Below is a small trained network, with its code and all its weights. Each question gives an input and a target symbol and asks what happens when units are switched off, that is, made to give their printed mean instead of their output.

import numpy as np


def w(rows, s, z=0):
    codes = np.array(rows[::2]) - 128.0
    scale = np.full(codes.shape[1], s)
    scale[-1] = z or s
    return codes * scale


def norm(h):
    return h / np.sqrt((h * h).mean(-1, keepdims=True) + 1e-5)


def f(y):
    return np.maximum(y, 0)


def softmax(a):
    e = np.exp(a - a.max(-1, keepdims=True))
    return e / e.sum(-1, keepdims=True)


def log_softmax(a):
    a = a - a.max(-1, keepdims=True)
    return a - np.log(np.exp(a).sum(-1, keepdims=True))


def net(x, mask):
    ids = ['αβγδεηθλμπσφψω'.index(c) for c in x.split()]
    T = len(ids)
    res = E[ids] + P[:T]
    u = 0
    for l in range(2):
        q, k, v = (norm(res) @ M[l].T for M in (Q, K, V))
        z = softmax(np.where(np.tri(T) > 0, q @ k.T / 2**0.5, -1e9)) @ v
        res = res + np.where(mask[u], z, O[l][:, -1]) @ O[l][:, :-1]
        u += 1
        y = f(norm(res) @ A[l][:, :-1].T + A[l][:, -1])
        res = res + np.where(mask[u : u + 12], y, B[l][:, -1]) @ B[l][:, :-1]
        u += 12
    return log_softmax(norm(res)[-1] @ U[:, :-1].T + U[:, -1])


Q, K, V, O, A, B = {}, {}, {}, {}, {}, {}
E = w([
[135,82,113],'α',
[117,35,93],'β',
[28,50,3],'γ',
[132,92,231],'δ',
[46,183,118],'ε',
[145,65,124],'η',
[67,232,175],'θ',
[81,210,186],'λ',
[99,206,226],'μ',
[122,165,47],'π',
[170,129,19],'σ',
[191,126,131],'φ',
[176,175,192],'ψ',
[84,116,134],'ω',
],0.0039)
P = w([
[113,150,158],'0',
[126,110,130],'1',
[124,127,125],'2',
[170,254,88],'3',
[127,101,124],'4',
[127,124,129],'5',
],0.0091)
Q[0] = w([
[82,252,153],'0.h0',
[190,2,61],'0.h0',
],0.0081)
K[0] = w([
[179,236,178],'0.h0',
[76,2,95],'0.h0',
],0.0081)
V[0] = w([
[158,141,151],'0.h0',
[212,97,251],'0.h0',
],0.0022)
O[0] = w([
[167,170,139,150],'0.h0',
[251,144,168,253],'0.h0',
],0.0018,0.00041)
A[0] = w([
[101,163,200,118],'0.n0',
[122,117,254,97],'0.n1',
[143,75,66,66],'0.n2',
[140,152,155,126],'0.n3',
[12,166,228,41],'0.n4',
[115,36,176,176],'0.n5',
[213,72,109,124],'0.n6',
[142,148,78,130],'0.n7',
[139,90,79,79],'0.n8',
[126,140,62,124],'0.n9',
[188,135,89,109],'0.n10',
[119,84,51,3],'0.n11',
],0.0096,0.0033)
B[0] = w([
[125,188,127,211],'0.n0',
[191,198,196,239],'0.n1',
[72,163,129,186],'0.n2',
[101,140,130,172],'0.n3',
[5,136,65,243],'0.n4',
[124,11,137,254],'0.n5',
[181,160,78,236],'0.n6',
[117,165,150,169],'0.n7',
[91,146,154,170],'0.n8',
[151,155,164,178],'0.n9',
[77,165,129,189],'0.n10',
[68,187,155,168],'0.n11',
],0.023,0.0041)
Q[1] = w([
[250,185,147],'1.h0',
[123,128,24],'1.h0',
],0.018)
K[1] = w([
[246,64,112],'1.h0',
[123,172,49],'1.h0',
],0.013)
V[1] = w([
[1,188,156],'1.h0',
[78,78,231],'1.h0',
],0.008)
O[1] = w([
[91,84,3,254],'1.h0',
[14,85,116,115],'1.h0',
],0.0062,0.0052)
A[1] = w([
[184,130,83,78],'1.n0',
[203,142,34,3],'1.n1',
[65,119,107,133],'1.n2',
[210,114,122,111],'1.n3',
[138,58,125,113],'1.n4',
[151,29,2,101],'1.n5',
[127,128,128,122],'1.n6',
[153,159,177,147],'1.n7',
[116,149,209,113],'1.n8',
[173,149,29,121],'1.n9',
[65,135,77,90],'1.n10',
[71,165,90,105],'1.n11',
],0.012,0.0039)
B[1] = w([
[135,170,108,158],'1.n0',
[164,194,110,173],'1.n1',
[177,129,139,237],'1.n2',
[95,183,113,168],'1.n3',
[162,139,92,152],'1.n4',
[253,113,154,216],'1.n5',
[127,128,126,128],'1.n6',
[123,100,101,206],'1.n7',
[154,99,163,194],'1.n8',
[108,96,96,199],'1.n9',
[185,119,139,245],'1.n10',
[83,104,109,255],'1.n11',
],0.035,0.0052)
U = w([
[175,112,120,219],'α',
[147,118,122,126],'β',
[89,23,121,246],'γ',
[119,63,247,152],'δ',
[142,42,2,3],'ε',
[153,125,119,155],'η',
[90,108,72,107],'θ',
[90,127,97,101],'λ',
[89,160,145,111],'μ',
[47,142,244,88],'π',
[99,185,162,97],'σ',
[199,233,28,32],'φ',
[193,222,220,138],'ψ',
[154,79,93,163],'ω',
],0.013,0.0049)

Each question gives the input, a string of symbols that net reads in full, and the target symbol t.
The units are the heads (2 rows each of Q, K, V and O) and the neurons (one row each of A and B). Each row of codes is followed by its name. A weight is (code - 128) times the scale printed after its matrix; where a second scale follows, it is the last column's (O, A, B and U).
mask holds one flag per unit, layer by layer, with each layer's heads first. A switched-off unit (its flag False) gives its mean, the last column of its rows in O or B, instead of its output. The means were averaged over made-up inputs and are rounded, as every weight is.
A unit's drop is (log p(t) with every unit on - log p(t) with that unit switched off) / (log p(t) with every unit on - log p(t) with every unit switched off).
unit that matters most: the unit with the biggest drop
top k neurons: the k neurons with the biggest drops, biggest first
k most important neurons of layer l: the k neurons of layer l with the biggest drops, biggest first
drop of u: that unit's drop, to one decimal
input θ δ π, target π: unit that matters most : 0.n9
input α δ α θ, target π: top 2 neurons : 0.n4; 0.n5
input γ δ λ μ, target π: top 4 neurons : 0.n5; 0.n4; 1.n5; 0.n6
input δ φ δ α, target ψ: 2 most important neurons of layer 1 : 1.n11; 1.n5
input α δ φ γ, target π: top 2 neurons : 0.n4; 0.n9
input φ θ π φ ω ψ, target ψ: 2 most important neurons of layer 0 : 0.n1; 0.n4
input ε α γ, target γ: 4 most important neurons of layer 0 : 0.n1; 0.n11; 0.n6; 0.n4
input π φ φ ω, target ψ: top 3 neurons : 0.n4; 0.n6; 0.n5
input γ φ φ ω, target ψ: top 4 neurons : 0.n5; 0.n4; 0.n6; 1.n11
input λ δ φ δ, target π: top 3 neurons : 0.n4; 0.n5; 1.n5
input δ φ π, target π: top 2 neurons : 1.n5; 0.n9
input φ φ γ γ, target ψ: top 4 neurons : 0.n5; 0.n4; 0.n6; 0.n9
input α φ φ φ, target ψ: top 2 neurons : 0.n4; 0.n6
input ψ φ φ γ, target ψ: top 3 neurons : 0.n4; 0.n6; 0.n9
input ψ φ φ β, target ψ: unit that matters most : 0.n5
input β φ δ σ, target ψ: 3 most important neurons of layer 0 : 0.n6; 0.n4; 0.n5
input φ δ δ β, target π: 2 most important neurons of layer 1 : 1.n5; 1.n10
input φ δ η α, target π: 3 most important neurons of layer 0 : 0.n4; 0.n5; 0.n6
input δ φ φ λ, target ψ: drop of 1.n8 : 0.1
input α φ δ φ, target ψ: drop of 0.n4 : 2.7
